Rows with their classes
[-2.25, 1.80, 2.16, -1.48, -1.09, -0.57, 0.38, -0.42, 0.61, 3.49, -1.04, 2.83, 0.41, -0.80, -0.73, 0.43, -0.42, 0.17, 0.30, -0.56, 0.09, 1.46, -1.95, 1.46, 1.84, -0.63, 0.55, 0.68, 0.67, -2.08, 1.62, -0.76, 0.06, -0.31, -1.05, -0.78, -0.65, 0.38, 0.45, 0.06, 1.72, -1.29, 2.13, 0.22, -1.60, -3.09, 0.25, 1.66, -1.61, -0.48, 0.47, -0.89, 1.13, 0.42, 0.26, 0.12, 0.23, 0.51, 0.29, -0.27, -0.22, -0.91, 1.42, 0.89] : Q
[-1.10, 0.07, 0.32, -0.07, -0.97, 0.68, 0.61, -1.93, 1.09, -0.38, -0.41, 3.35, 0.31, 0.03, 1.17, 0.02, 0.00, 0.26, 1.68, 0.46, -0.11, 0.58, -0.93, 0.20, 1.63, -0.07, 0.26, -0.82, -0.41, 0.51, 0.27, -1.68, 0.53, 0.61, 0.48, 0.40, -0.29, 0.51, -0.01, -0.08, 0.98, -1.31, 0.56, -0.50, -1.45, -1.13, 1.26, 2.30, 0.25, 0.32, 1.08, -0.42, -0.77, 1.48, -0.26, -0.03, 0.00, -0.80, -1.43, -0.49, 1.08, 0.83, -0.17, -0.76] : Q
[-0.41, -2.68, 0.09, -1.19, -2.16, 2.43, -0.32, -0.25, -3.12, -2.09, -0.47, 1.81, -0.07, 0.25, 0.16, -1.14, 1.37, 0.10, 1.67, 0.99, -0.85, -0.77, 0.46, -0.53, 1.51, -0.66, -0.49, -1.12, -1.89, 1.81, 0.20, -0.41, 0.21, 0.09, 2.36, 0.47, 0.09, 0.53, -0.36, 0.08, -0.87, 1.03, -1.84, -0.52, -6.37, -0.80, 0.63, 3.46, 0.81, 0.64, 1.39, -0.69, 0.61, 3.04, 0.26, 0.07, -0.91, 0.54, -1.48, 0.00, -0.08, -1.97, -0.01, -0.71] : N
[-2.15, -2.20, 2.09, -0.03, 0.67, -0.90, 0.73, 0.38, -3.51, 0.11, 0.79, -1.91, -1.44, -0.33, -0.72, 0.66, 0.07, -0.81, -2.10, -0.31, -0.03, -0.11, -1.27, 0.76, -2.09, 0.76, 1.28, 1.64, -0.38, 1.70, -0.31, 1.16, 0.75, -0.71, -1.21, 0.59, -0.05, 0.18, -0.33, -0.12, 0.46, 1.99, 0.11, -0.08, 4.37, 4.13, -0.07, -2.14, 0.74, -0.91, -1.02, -0.39, 1.00, 0.92, -0.11, 0.18, -0.38, -3.26, -0.85, 0.52, -1.16, 0.96, 0.89, 0.26] : Q
[0.12, -0.49, -0.38, 1.43, 2.33, -1.18, 0.12, 0.34, 0.28, 0.76, 0.58, -3.17, 0.04, -0.55, 0.01, 0.73, -0.97, 0.27, -1.29, 0.04, 0.45, -0.02, -0.88, -0.54, -1.23, 0.98, 0.91, 2.01, 0.03, 0.27, -0.20, 1.84, 0.21, -0.56, -1.44, -0.12, 0.13, -0.55, -0.48, 0.15, 0.84, 0.80, 0.20, 0.70, 7.60, 3.22, -0.32, -4.99, 0.40, -1.31, -0.89, 1.11, 0.30, -2.58, 0.15, -0.34, 0.04, -3.13, 0.99, 0.40, -1.39, 1.18, 1.28, 0.45] : Q
[-0.89, -0.91, 1.84, -0.84, 1.78, 0.00, 0.01, 0.17, -2.27, -0.61, -0.28, -2.63, -0.61, -0.60, -0.85, -0.41, 0.20, 0.29, -1.50, 0.88, 0.29, 0.16, -2.13, 0.98, -0.26, -0.01, 1.84, 3.14, 0.27, -0.58, 1.19, 0.29, -0.76, -1.29, -1.08, 0.07, 0.66, -0.47, 0.10, -0.16, 2.20, 0.15, -0.31, 0.49, -2.94, -0.55, 0.16, -1.70, -0.19, -1.39, 0.23, -0.58, 1.92, -0.15, 0.47, -0.56, 0.01, -1.76, 1.73, -0.04, -1.10, -1.32, 0.70, 0.26] : N
[-2.11, 1.82, 0.76, -0.28, -0.68, -2.80, 0.66, 0.14, 0.83, 4.35, -1.55, 1.64, -0.72, 0.52, -0.17, 0.92, 0.07, 1.42, -1.89, 0.03, -0.36, 0.26, -1.16, 1.67, 0.05, -0.13, 1.26, 2.18, 0.43, -2.11, -1.74, -0.12, -0.12, 0.08, -1.46, -1.22, -0.57, -0.56, 0.25, 0.17, 0.36, 0.99, 2.96, 0.29, 8.44, 3.32, -0.63, 1.88, 0.14, 0.07, -0.76, -0.32, 2.23, -0.54, 1.29, -0.03, -0.30, -0.25, -1.54, 0.26, 0.31, 0.87, 0.53, 1.29] : C
[0.04, -0.31, -0.03, -0.65, -0.43, -0.29, 0.32, -0.73, 0.21, 1.84, -0.17, 1.38, 1.04, 0.04, 0.76, 0.11, 0.54, 0.30, 0.31, -0.82, -0.41, -0.13, 0.32, -1.11, 0.12, -0.28, -0.51, -0.43, -0.03, -0.25, -1.67, -0.20, 0.18, 0.42, 1.39, -0.27, 0.28, -0.30, 0.42, 0.02, -0.79, 0.63, 1.38, 0.16, 5.19, 1.84, -0.32, 1.52, 0.50, 0.18, 0.33, 0.60, 0.64, 0.12, -0.14, 0.30, -0.53, 0.62, -1.43, -0.39, -0.21, 1.06, -0.07, 0.29] : N
[0.91, -2.63, 0.97, 2.60, 1.49, -1.77, 0.29, 0.86, 0.37, -0.15, 2.21, -1.77, 0.01, -0.79, 1.55, 0.11, -0.32, 0.22, 0.97, -0.48, 0.42, -0.09, 0.02, -1.62, -2.85, 1.37, 0.37, 0.35, 0.69, 2.32, -0.61, 2.95, 1.25, 0.04, -2.48, 1.51, 0.28, -0.34, 0.07, 0.33, -0.32, 2.31, 0.41, 0.09, 6.58, 4.30, 1.39, -4.68, 0.14, -1.76, -1.05, -0.54, -1.36, -0.59, -0.13, -0.22, 0.88, -4.82, -2.90, 0.19, -2.07, 3.13, -0.01, 0.01] : Q
[-0.60, 1.37, 0.37, -1.91, 0.11, -0.37, 0.12, 2.07, 0.86, 0.48, 0.22, 0.46, -0.17, -0.11, 0.35, 0.38, -0.54, 0.08, 0.42, -0.04, -0.46, 0.39, 0.28, -0.02, 0.39, -0.04, 0.14, 0.59, 1.39, -1.13, 1.08, -0.54, -0.01, -0.20, -0.70, 0.00, 0.55, 0.39, -0.58, 0.25, 1.25, -1.68, 0.69, 0.23, -3.01, -4.19, 0.14, 1.49, -0.62, -0.01, 0.79, -1.01, 2.75, -0.71, -0.41, -0.50, 1.53, 0.95, 1.45, -0.06, 1.04, -0.49, 0.29, 0.09] : Q
[1.84, 0.18, -0.80, 0.70, 0.48, 0.36, -0.47, -0.45, 2.03, -0.85, 0.41, 1.29, 0.60, -0.14, 1.89, 1.77, -0.43, 0.21, 2.09, -0.72, 0.08, -0.10, 1.23, -0.47, 0.44, -0.23, -0.56, -0.82, 0.59, -1.25, -0.39, -0.65, 0.76, 0.34, 0.36, -0.26, 0.05, -0.32, -0.09, -0.19, -0.41, -0.90, -0.64, 0.43, -1.82, -1.97, 0.16, 0.03, -0.61, 1.02, 0.30, 0.17, -1.72, -1.50, 0.40, -0.80, 0.36, 1.43, 2.17, -0.17, 1.27, 1.59, -0.24, -1.26] : Q
[1.87, 2.06, -1.75, -0.28, -0.95, 0.40, -0.14, -0.75, 1.13, -1.04, 0.28, 0.85, 1.04, -0.59, 0.57, 0.22, -0.28, -0.60, -0.66, -0.76, -1.35, 0.45, 1.28, -0.15, 0.94, -1.35, -0.80, -1.07, 0.61, -3.85, -0.34, -2.50, -0.87, 0.35, 1.03, -0.14, -0.43, 0.21, -0.55, -0.41, -0.72, 0.21, -0.30, -0.68, 0.51, -1.76, -1.74, 1.35, -0.28, 0.72, 0.99, 0.64, 0.59, -1.33, -0.44, -0.16, -0.60, 3.38, 1.42, -0.18, 0.38, -1.05, 0.07, 0.41] : Q
[-2.53, -0.12, 1.30, -0.48, -1.99, -1.80, 0.28, 1.32, -1.24, 2.10, -0.82, 1.92, 0.25, 0.13, -0.76, 0.69, 0.80, -0.30, -0.62, 0.48, -0.23, 0.50, -0.49, 0.43, -0.34, -0.48, 0.68, 0.69, -0.39, 0.06, -0.01, -0.09, -0.42, 0.48, -1.76, 0.08, -0.26, 0.23, -0.13, 0.15, 0.89, 0.69, 2.07, -1.06, 3.93, 2.15, 0.35, 2.95, -0.38, 0.03, -0.57, -0.79, 1.70, 1.95, -0.56, 0.40, -0.96, -1.21, -2.15, 0.18, -0.28, 0.39, 0.55, 0.53] : N
[-1.60, 0.83, 2.37, -2.27, -1.48, -1.38, 0.87, 1.03, -2.80, 1.22, -1.44, -1.26, -0.77, -1.06, -1.66, -0.01, 0.74, -0.35, -2.08, 1.45, -0.03, 0.23, -3.30, 1.61, 0.13, 0.36, 1.70, 4.06, -0.08, -2.10, 2.11, -0.49, -1.53, -0.81, -3.02, 0.01, -0.32, 1.26, 0.31, -0.05, 2.26, 1.51, 1.28, 1.25, -1.21, -1.47, -1.06, 1.85, -0.99, -2.14, 0.27, -1.42, 3.86, -0.12, 0.02, -0.09, -0.76, -0.01, 2.44, -0.08, -0.80, -2.31, 1.47, 1.99] : N
[0.42, 2.27, 0.91, -0.52, -1.19, 0.65, 0.03, 0.62, 0.99, -1.01, 0.46, 0.90, -0.23, -0.18, -0.13, 0.41, 0.06, -0.19, 0.53, 1.38, -0.40, -0.31, 0.29, -0.47, 0.35, 0.03, 0.31, 0.62, 0.02, -0.09, 1.64, -0.43, 0.09, 0.02, -1.60, 0.36, 0.09, 0.27, 0.48, -0.09, 0.56, -1.09, 0.12, -0.43, -6.82, -3.33, 0.18, 2.04, -0.03, 0.11, -0.32, -0.27, -0.77, 0.83, -0.20, 0.06, -0.12, 0.55, 0.47, 0.18, 1.40, -0.59, -0.58, -0.26] : C
